Here is a tiny trained network, its code and every weight. The questions are about switching its units off for an input and a class, where a switched-off unit gives its printed mean instead of its output.

import numpy as np


def w(rows, s, z=0):
    codes = np.array(rows[::2]) - 128.0
    scale = np.full(codes.shape[1], s)
    scale[-1] = z or s
    return codes * scale


def norm(h):
    return h / np.sqrt((h * h).mean(-1, keepdims=True) + 1e-5)


def f(y):
    return np.maximum(y, 0)


def log_softmax(a):
    a = a - a.max(-1, keepdims=True)
    return a - np.log(np.exp(a).sum(-1, keepdims=True))


def net(x, mask):
    res = np.array(x, float).reshape(1, 6) / 4 @ E
    u = 0
    for l in range(2):
        y = f(norm(res) @ A[l][:, :-1].T + A[l][:, -1])
        res = res + np.where(mask[u : u + 3], y, B[l][:, -1]) @ B[l][:, :-1]
        u += 3
    return log_softmax(norm(res)[-1] @ U[:, :-1].T + U[:, -1])


A, B = {}, {}
E = w([
[79,91,141,113],'x0',
[175,148,129,82],'x1',
[106,192,163,108],'x2',
[110,2,157,154],'x3',
[102,115,98,193],'x4',
[185,157,252,170],'x5',
],0.0077)
A[0] = w([
[119,52,187,189,79],'L0N1',
[113,11,248,106,64],'L0N2',
[19,197,254,183,3],'L0N3',
],0.0092,0.0041)
B[0] = w([
[145,162,152,56,226],'L0N1',
[194,28,160,124,253],'L0N2',
[5,195,174,213,204],'L0N3',
],0.013,0.0046)
A[1] = w([
[54,76,17,115,68],'L1N1',
[69,164,179,176,15],'L1N2',
[208,138,78,250,3],'L1N3',
],0.017,0.0022)
B[1] = w([
[152,90,7,241,246],'L1N1',
[102,182,154,208,181],'L1N2',
[15,100,125,19,160],'L1N3',
],0.019,0.011)
U = w([
[53,209,216,226,114],'0',
[188,29,214,129,194],'1',
[42,128,128,66,13],'2',
[119,88,9,195,254],'3',
[199,212,115,63,25],'4',
],0.015,0.0024)

Each question gives the input, the list of numbers given to net, and the class t.
The units are the neurons (one row each of A and B). Each row of codes is followed by its name. A weight is (code - 128) times the scale printed after its matrix; where a second scale follows, it is the last column's (A, B and U).
mask holds one flag per neuron, layer by layer. A switched-off neuron (its flag False) gives its mean, the last column of its row in B, instead of its output. The means were averaged over made-up inputs and are rounded, as every weight is.
A unit's drop is (log p(t) with every unit on - log p(t) with that unit switched off) / (log p(t) with every unit on - log p(t) with every unit switched off).
The circuit of an input: a set's keep is (log p(t) with only the set's units on - log p(t) with every unit switched off) / (log p(t) with every unit on - log p(t) with every unit switched off). Starting from all 6 units, units are removed one at a time, each time the one whose removal leaves the highest keep (on an exact tie, the one counted first), for as long as the keep stays at least 0.8.
circuit, biggest first: the units of the circuit, biggest drop first
unit that matters most: the unit with the biggest drop
top k neurons: the k neurons with the biggest drops, biggest first
top k neurons in layer l: the k neurons of layer l with the biggest drops, biggest first
drop when u is switched off: that unit's drop, to one decimal
input [-3,7,3,-1,-5,5], class 4: top 4 neurons -> [L1N1; L0N3; L1N2; L0N2]
input [-5,6,-4,-5,-5,0], class 4: circuit, biggest first -> [L1N1]
input [3,4,7,-3,-6,0], class 0: top 3 neurons -> [L0N2; L1N1; L0N1]
input [7,-4,-6,0,6,2], class 1: circuit, biggest first -> [L1N1; L0N1; L0N2]
input [-5,-3,-2,-4,2,4], class 0: top 2 neurons in layer 0 -> [L0N2; L0N3]
input [-2,2,0,-5,7,1], class 2: top 3 neurons -> [L1N3; L0N3; L1N1]
input [-5,7,-4,-4,-4,5], class 4: top 2 neurons -> [L1N1; L0N2]
input [6,1,0,-7,-7,-3], class 4: top 2 neurons -> [L1N1; L1N3]
input [1,7,0,-1,-2,3], class 4: top 3 neurons -> [L1N1; L0N3; L0N2]
input [-1,-7,-5,3,5,8], class 0: top 3 neurons -> [L0N3; L1N1; L1N2]
input [-8,0,-5,4,3,0], class 2: top 2 neurons -> [L1N3; L1N1]
input [-7,6,-2,-7,1,-3], class 2: top 3 neurons -> [L1N1; L0N1; L1N3]
input [-1,-2,8,8,-6,2], class 1: drop when L0N2 is switched off -> 2.1
input [7,-2,-1,5,0,7], class 1: unit that matters most -> L0N2
input [-7,-5,7,4,5,-2], class 0: drop when L1N1 is switched off -> 0.1
input [4,6,6,5,-2,-1], class 1: drop when L1N1 is switched off -> 0.2
